-21 -102 -92 -72 50 -> <129>
-47 -17 -45 29 -49 -> <168>
-50 -19 -54 29 -51 -> <40>
-36 72 26 97 -104 -> <219>
-17 -97 -84 -68 49 -> <169>
-3 106 74 99 -87 -> <116>
next: -17 -97 -> -84
next: -17 -97 -84 -> -68
present: 26 72 -> no
present: -17 -45 -> yes
present: -54 30 -51 -> no

-47 48 48 37 -40 -43 -30 77 = <48>
-47 48 40 37 -40 -43 -30 77 = <219>
-17 -5 -5 52 -98 -95 44 -21 = <105>
-9 -11 -11 -12 87 36 -65 11 = <116>
0 17 17 -9 89 15 -24 86 = <169>
present: -43 -30 77 -> yes
next: -5 -5 52 -98 -95 44 -> -21

-2 2 -6 -4 = <168>
-23 90 -10 -69 = <119>
-6 7 -10 -12 = <6>
-32 31 -56 -55 = <48>
present: -56 -54 -> no
present: -3 2 -> no
present: 2 -6 -4 -> yes

51 40 80 74 -10 88 47 -46 -2 : <90>
57 53 32 54 40 80 74 -13 52 : <129>
10 52 47 40 2 78 45 -34 6 : <119>
49 30 19 51 43 91 52 -45 14 : <97>
-43 21 27 14 -41 53 -58 -36 -33 : <219>
49 30 19 51 43 36 75 7 46 : <48>
-57 -24 -9 -35 -54 -30 -73 -30 -49 : <168>
next: 54 40 80 74 -> -13
present: 30 19 51 43 -> yes
next: 74 -13 -> 52
next: 27 14 -41 53 -> -58
which: 49 30 19 51 43 36 75 7 46 -> <48>
next: 91 52 -45 -> 14

1 -2 -1 1 0 2 0 2 2 3 4 6 13 25 40 62 80 93 104 107 110 111 111 112 112
 113 111 111 111 114 113 112 113 112 113 114 111 112 112 112 112 112 115
 112 111 113 114 111 114 113 110 112 114 112 112 113 = <97>
-1 1 0 -2 1 -2 -2 -2 -2 1 0 2 3 4 9 18 34 52 74 91 101 106 109 112 112
 112 113 112 111 113 112 113 113 115 113 114 115 111 112 113 113 112 110
 113 113 111 114 111 112 112 112 113 112 110 113 112 = <116>
111 113 0 -1 1 1 -1 1 0 0 2 0 -1 -1 2 2 1 0 1 0 1 0 1 2 -1 2 0 0 1 -2 1
 0 -1 1 0 1 0 1 1 0 1 1 3 0 5 14 24 42 60 80 95 103 108 111 112 111 = <90>
which: -1 1 0 -2 1 -2 -2 -2 -2 1 0 2 3 4 9 18 34 52 74 91 101 106 109 112 112
 112 113 112 111 113 112 113 113 115 113 114 115 111 112 113 113 112 110
 113 113 111 114 111 112 112 112 113 112 110 113 112 -> <116>
present: 113 113 -> yes
present: 0 0 -> yes
next: 111 114 113 112 113 112 113 114 111 -> 112

-12 7 4 12 -13 29 20 -6 17 -1 -37 49 12 14 -6 2 33 = <90>
7 6 -5 1 -5 9 2 7 42 -7 21 22 27 35 -7 14 -16 = <169>
5 8 -11 -10 -54 24 9 10 17 4 -55 42 3 31 4 35 18 = <219>
2 -16 8 21 -30 3 8 3 21 1 14 -28 -24 16 -4 10 -9 = <119>
-2 4 -1 -11 36 31 9 -1 0 -4 16 -17 4 11 11 11 10 = <105>
10 1 -11 3 6 29 20 -7 25 -4 -44 17 31 14 -5 0 -12 = <116>
18 5 -1 4 29 43 42 14 18 -4 -13 39 21 1 -7 -18 -2 = <168>
2 -4 -22 13 56 56 4 5 -2 5 -17 36 12 -7 -2 2 -19 = <129>
-2 5 -17 36 12 -6 9 -1 0 -4 16 -17 4 11 -8 2 -14 = <97>
10 -6 -11 3 6 29 20 -7 25 -4 -44 17 31 -15 -5 0 -12 = <48>
-8 -19 -26 17 -10 -26 -2 -3 -16 3 4 12 -31 -37 -2 -20 -10 = <6>
next: -2 5 -17 36 12 -7 -> -2
present: 31 -15 -> yes
next: 29 20 -7 25 -4 -44 17 31 -15 -5 -> 0
present: -2 -3 -> yes
next: -17 36 12 -7 -2 2 -> -19
next: -19 -26 17 -10 -26 -2 -3 -16 3 -> 4
which: -2 5 -17 36 12 -6 9 -1 0 -4 16 -17 4 11 -8 2 -14 -> <97>

69 116 26 -94 -> <129>
116 69 -63 -94 -> <90>
69 116 -95 -2 -> <6>
present: 69 116 -95 -> yes
which: 69 116 -95 -2 -> <6>
present: 69 116 -95 -2 -> yes
present: 68 116 -> no
present: 116 69 -> yes

13 -14 9 -23 2  <129>
-27 16 11 30 -12  <116>
-93 -6 -17 30 17  <119>
6 26 2 17 57  <168>
-38 -4 -25 -27 -36  <90>
-26 -93 -5 -17 17  <97>
64 7 32 39 22  <219>
44 12 -14 9 3  <48>
present: -14 9 -23 -> yes
next: -93 -5 -17 -> 17
next: 12 -14 9 -> 3
present: -92 -5 -> no

-2 0 -74 27 -> <48>
3 5 29 -41 -> <169>
-3 -74 35 -20 -> <219>
50 103 -12 52 -> <90>
5 3 53 6 -> <6>
next: 0 -74 -> 27
next: 3 5 -> 29
present: 53 3 5 -> no
next: 5 3 -> 53
next: 5 29 -> -41
next: -2 0 -> -74

-37 -5 1 2 31 4 7 21 : <40>
40 9 40 15 22 -7 -1 4 : <168>
-117 -7 -9 88 41 9 40 39 : <129>
present: 31 2 1 -5 -37 -> no
next: 41 9 40 -> 39
present: -7 -117 -> no

